Here is a tiny trained network, its code and every weight. The questions are about switching its units off for an input and a class, where a switched-off unit gives its printed mean instead of its output.

import numpy as np


def w(rows, s, z=0):
    codes = np.array(rows[::2]) - 128.0
    scale = np.full(codes.shape[1], s)
    scale[-1] = z or s
    return codes * scale


def norm(h):
    return h / np.sqrt((h * h).mean(-1, keepdims=True) + 1e-5)


def f(y):
    return y / 2 * (1 + np.tanh(0.7978845608 * (y + 0.044715 * y**3)))


def log_softmax(a):
    a = a - a.max(-1, keepdims=True)
    return a - np.log(np.exp(a).sum(-1, keepdims=True))


def net(x, mask):
    res = np.array(x, float).reshape(1, 7) / 4 @ E
    u = 0
    for l in range(3):
        y = f(norm(res) @ A[l][:, :-1].T + A[l][:, -1])
        res = res + np.where(mask[u : u + 6], y, B[l][:, -1]) @ B[l][:, :-1]
        u += 6
    return log_softmax(norm(res)[-1] @ U[:, :-1].T + U[:, -1])


A, B = {}, {}
E = w([
[253,102,50],'x0',
[249,111,87],'x1',
[167,99,182],'x2',
[243,188,141],'x3',
[123,64,233],'x4',
[89,195,87],'x5',
[114,20,75],'x6',
],0.0038)
A[0] = w([
[153,217,49,137],'L0N1',
[167,131,93,3],'L0N2',
[1,152,204,182],'L0N3',
[119,167,151,81],'L0N4',
[127,123,51,26],'L0N5',
[86,148,150,133],'L0N6',
],0.0052,0.0023)
B[0] = w([
[87,148,66,220],'L0N1',
[213,106,163,93],'L0N2',
[74,158,216,252],'L0N3',
[253,61,118,107],'L0N4',
[115,151,151,112],'L0N5',
[113,109,201,136],'L0N6',
],0.0053,0.0019)
A[1] = w([
[74,106,98,110],'L1N1',
[135,60,50,243],'L1N2',
[58,225,208,2],'L1N3',
[135,230,148,127],'L1N4',
[232,201,224,69],'L1N5',
[197,2,57,115],'L1N6',
],0.0065,0.0028)
B[1] = w([
[139,78,245,137],'L1N1',
[30,193,102,254],'L1N2',
[176,133,28,175],'L1N3',
[12,178,41,167],'L1N4',
[80,1,208,177],'L1N5',
[109,63,12,247],'L1N6',
],0.0047,0.0029)
A[2] = w([
[147,13,96,191],'L2N1',
[58,99,8,101],'L2N2',
[59,194,110,138],'L2N3',
[254,81,145,182],'L2N4',
[209,107,160,254],'L2N5',
[119,168,180,190],'L2N6',
],0.0094,0.0033)
B[2] = w([
[255,102,188,215],'L2N1',
[164,137,218,253],'L2N2',
[128,36,57,206],'L2N3',
[73,221,160,184],'L2N4',
[60,252,193,174],'L2N5',
[83,56,137,165],'L2N6',
],0.0072,0.0053)
U = w([
[76,119,229,187],'0',
[128,220,8,146],'1',
[58,112,98,111],'2',
[217,205,168,138],'3',
[122,113,163,86],'4',
[100,100,115,139],'5',
[206,45,177,114],'6',
[134,153,120,7],'7',
],0.015)

Each question gives the input, the list of numbers given to net, and the class t.
The units are the neurons (one row each of A and B). Each row of codes is followed by its name. A weight is (code - 128) times the scale printed after its matrix; where a second scale follows, it is the last column's (A, B and U).
mask holds one flag per neuron, layer by layer. A switched-off neuron (its flag False) gives its mean, the last column of its row in B, instead of its output. The means were averaged over made-up inputs and are rounded, as every weight is.
A unit's drop is (log p(t) with every unit on - log p(t) with that unit switched off) / (log p(t) with every unit on - log p(t) with every unit switched off).
The circuit of an input: a set's keep is (log p(t) with only the set's units on - log p(t) with every unit switched off) / (log p(t) with every unit on - log p(t) with every unit switched off). Starting from the 12 units with the biggest drops (on a tie, the unit counted first), units are removed one at a time, each time the one whose removal leaves the highest keep (on an exact tie, the one counted first), for as long as the keep stays at least 0.8.
units of the circuit, in order: the units of the circuit, biggest drop first
unit that matters most: the unit with the biggest drop
k most important neurons of layer l: the k neurons of layer l with the biggest drops, biggest first
input [-4,1,7,-8,-2,6,-4], class 2: units of the circuit, in order	L2N3, L1N3
input [5,6,3,-1,-6,-5,3], class 3: units of the circuit, in order	L2N4, L2N5
input [2,2,-4,-8,3,0,4], class 6: units of the circuit, in order	L2N1
input [7,6,-1,7,3,-8,8], class 3: units of the circuit, in order	L2N4, L2N5
input [7,6,-7,4,-2,-4,8], class 3: 3 most important neurons of layer 2	L2N1, L2N3, L2N2
input [4,5,0,5,-6,0,-7], class 1: units of the circuit, in order	L2N1, L2N2
input [0,4,-8,-2,-2,-5,1], class 6: units of the circuit, in order	L2N2, L2N5
input [-6,-3,-1,8,-1,7,3], class 1: 3 most important neurons of layer 1	L1N3, L1N4, L1N5
input [8,-4,5,5,4,-4,-5], class 0: units of the circuit, in order	L2N5, L1N5
input [0,3,-6,-5,4,4,-3], class 2: 3 most important neurons of layer 2	L2N1, L2N3, L2N2
input [-7,-2,-6,3,3,4,-4], class 5: units of the circuit, in order	L2N3, L1N3, L2N5
input [-7,7,-5,5,0,-5,-4], class 0: 3 most important neurons of layer 1	L1N5, L1N6, L1N2
input [5,-1,5,-8,-4,-3,-7], class 6: 2 most important neurons of layer 2	L2N3, L2N5
input [2,7,7,0,-3,-8,1], class 3: unit that matters most	L2N4
input [-1,4,6,-1,-4,2,-1], class 1: 2 most important neurons of layer 0	L0N1, L0N3
input [8,-7,-1,-5,1,1,3], class 6: 3 most important neurons of layer 2	L2N5, L2N4, L2N1
input [-3,2,-3,-2,-2,-8,-8], class 5: 2 most important neurons of layer 1	L1N4, L1N3
input [-3,-7,-3,5,-4,0,-7], class 5: 2 most important neurons of layer 0	L0N3, L0N6
input [-6,-5,4,-2,-6,-6,-7], class 5: 2 most important neurons of layer 2	L2N2, L2N3
input [7,-4,8,8,-7,-6,7], class 3: units of the circuit, in order	L2N4
input [-7,-8,-5,7,-2,-5,-5], class 5: 2 most important neurons of layer 2	L2N2, L2N3
